Here is a tiny trained network, its code and every weight. The questions are about switching its units off for an input and a class, where a switched-off unit gives its printed mean instead of its output.

import numpy as np


def w(rows, s, z=0):
    codes = np.array(rows[::2]) - 128.0
    scale = np.full(codes.shape[1], s)
    scale[-1] = z or s
    return codes * scale


def f(y):
    return np.maximum(y, 0)


def log_softmax(a):
    a = a - a.max(-1, keepdims=True)
    return a - np.log(np.exp(a).sum(-1, keepdims=True))


def net(x, mask):
    res = np.array(x, float).reshape(1, 6) / 4 @ E
    y = f(res @ A[0][:, :-1].T + A[0][:, -1])
    res = res + np.where(mask, y, B[0][:, -1]) @ B[0][:, :-1]
    return log_softmax(res[-1] @ U[:, :-1].T + U[:, -1])


A, B = {}, {}
E = w([
[240,2,75,113,99],'x0',
[131,129,130,126,127],'x1',
[133,130,131,126,129],'x2',
[130,110,226,224,37],'x3',
[133,90,142,227,241],'x4',
[125,123,129,127,128],'x5',
],0.0076)
A[0] = w([
[2,232,159,134,230,99],'N0',
[171,57,71,144,188,130],'N1',
[181,61,75,138,214,128],'N2',
[205,50,102,123,25,207],'N3',
[176,51,91,150,237,136],'N4',
[174,61,65,117,191,129],'N5',
[134,143,95,20,51,134],'N6',
[162,77,190,230,71,149],'N7',
[178,74,74,136,206,120],'N8',
[157,63,84,127,214,138],'N9',
[73,183,164,134,61,139],'N10',
[106,119,190,246,212,187],'N11',
[157,127,78,24,67,241],'N12',
[210,27,89,120,43,82],'N13',
[87,200,24,14,185,240],'N14',
[187,62,52,116,211,128],'N15',
[211,70,108,125,67,86],'N16',
[54,198,193,125,42,140],'N17',
[120,148,209,166,34,174],'N18',
[149,135,86,41,66,210],'N19',
[95,150,181,148,53,153],'N20',
[18,252,178,135,180,254],'N21',
[58,174,196,124,37,139],'N22',
[130,129,163,240,213,70],'N23',
[162,63,85,143,198,135],'N24',
[94,212,34,2,199,83],'N25',
[76,116,181,247,189,221],'N26',
],0.0051,0.0055)
B[0] = w([
[124,37,237,86,229,199],'N0',
[182,179,85,134,100,179],'N1',
[168,187,68,128,93,183],'N2',
[199,117,171,20,217,231],'N3',
[166,186,78,129,91,191],'N4',
[178,180,94,130,92,181],'N5',
[96,37,216,111,197,194],'N6',
[46,37,193,173,161,195],'N7',
[195,186,72,128,80,175],'N8',
[144,184,95,134,95,180],'N9',
[152,167,74,139,79,174],'N10',
[167,79,196,49,208,211],'N11',
[48,97,125,215,99,240],'N12',
[72,23,221,133,189,189],'N13',
[192,63,211,27,224,254],'N14',
[162,174,95,126,96,189],'N15',
[72,26,222,148,180,170],'N16',
[144,179,69,150,62,189],'N17',
[137,177,62,183,69,195],'N18',
[34,70,157,211,116,217],'N19',
[146,172,76,143,78,175],'N20',
[84,148,97,243,64,255],'N21',
[155,179,59,153,70,185],'N22',
[68,29,215,165,159,168],'N23',
[167,193,71,138,94,176],'N24',
[27,3,229,197,166,198],'N25',
[202,130,146,35,192,221],'N26',
],0.0058,0.0078)
U = w([
[51,97,148,200,125,193],'0',
[162,110,158,35,180,7],'1',
[175,241,3,140,42,229],'2',
],0.011,0.0011)

Each question gives the input, the list of numbers given to net, and the class t.
The units are the neurons (one row each of A and B). Each row of codes is followed by its name. A weight is (code - 128) times the scale printed after its matrix; where a second scale follows, it is the last column's (A, B and U).
mask holds one flag per neuron, in row order. A switched-off neuron (its flag False) gives its mean, the last column of its row in B, instead of its output. The means were averaged over made-up inputs and are rounded, as every weight is.
A unit's drop is (log p(t) with every unit on - log p(t) with that unit switched off) / (log p(t) with every unit on - log p(t) with every unit switched off).
The circuit of an input: a set's keep is (log p(t) with only the set's units on - log p(t) with every unit switched off) / (log p(t) with every unit on - log p(t) with every unit switched off). Starting from the 12 units with the biggest drops (on a tie, the unit counted first), units are removed one at a time, each time the one whose removal leaves the highest keep (on an exact tie, the one counted first), for as long as the keep stays at least 0.8.
units of the circuit, in order: the units of the circuit, biggest drop first
most important unit: the unit with the biggest drop
top k neurons: the k neurons with the biggest drops, biggest first
drop when u is switched off: that unit's drop, to one decimal
input [-2,-8,-8,-8,-3,-4], class 0: most important unit => N25
input [0,-2,-6,-6,-7,8], class 0: units of the circuit, in order => N12; N25
input [0,1,-2,-1,6,5], class 1: units of the circuit, in order => N26; N12
input [3,-6,8,2,-7,5], class 0: units of the circuit, in order => N12; N19
input [5,-3,8,3,3,5], class 1: top 2 neurons => N21; N3
input [4,6,-4,6,2,7], class 1: units of the circuit, in order => N21; N3
input [3,5,1,6,3,5], class 1: units of the circuit, in order => N21; N12
input [-7,3,6,-7,-1,-3], class 0: top 3 neurons => N21; N25; N3
input [4,3,-5,1,8,-5], class 1: top 4 neurons => N11; N21; N23; N26
input [-1,-6,-2,-8,-8,-3], class 0: top 2 neurons => N25; N12
input [5,8,-6,2,-5,2], class 0: top 2 neurons => N14; N12
input [-8,5,6,-4,7,1], class 1: drop when N11 is switched off => 0.2
input [-1,7,6,2,-6,5], class 2: drop when N25 is switched off => 0.2
input [0,6,-5,3,-3,7], class 2: drop when N11 is switched off => 0.1
input [5,4,-7,3,-6,3], class 0: top neuron => N14
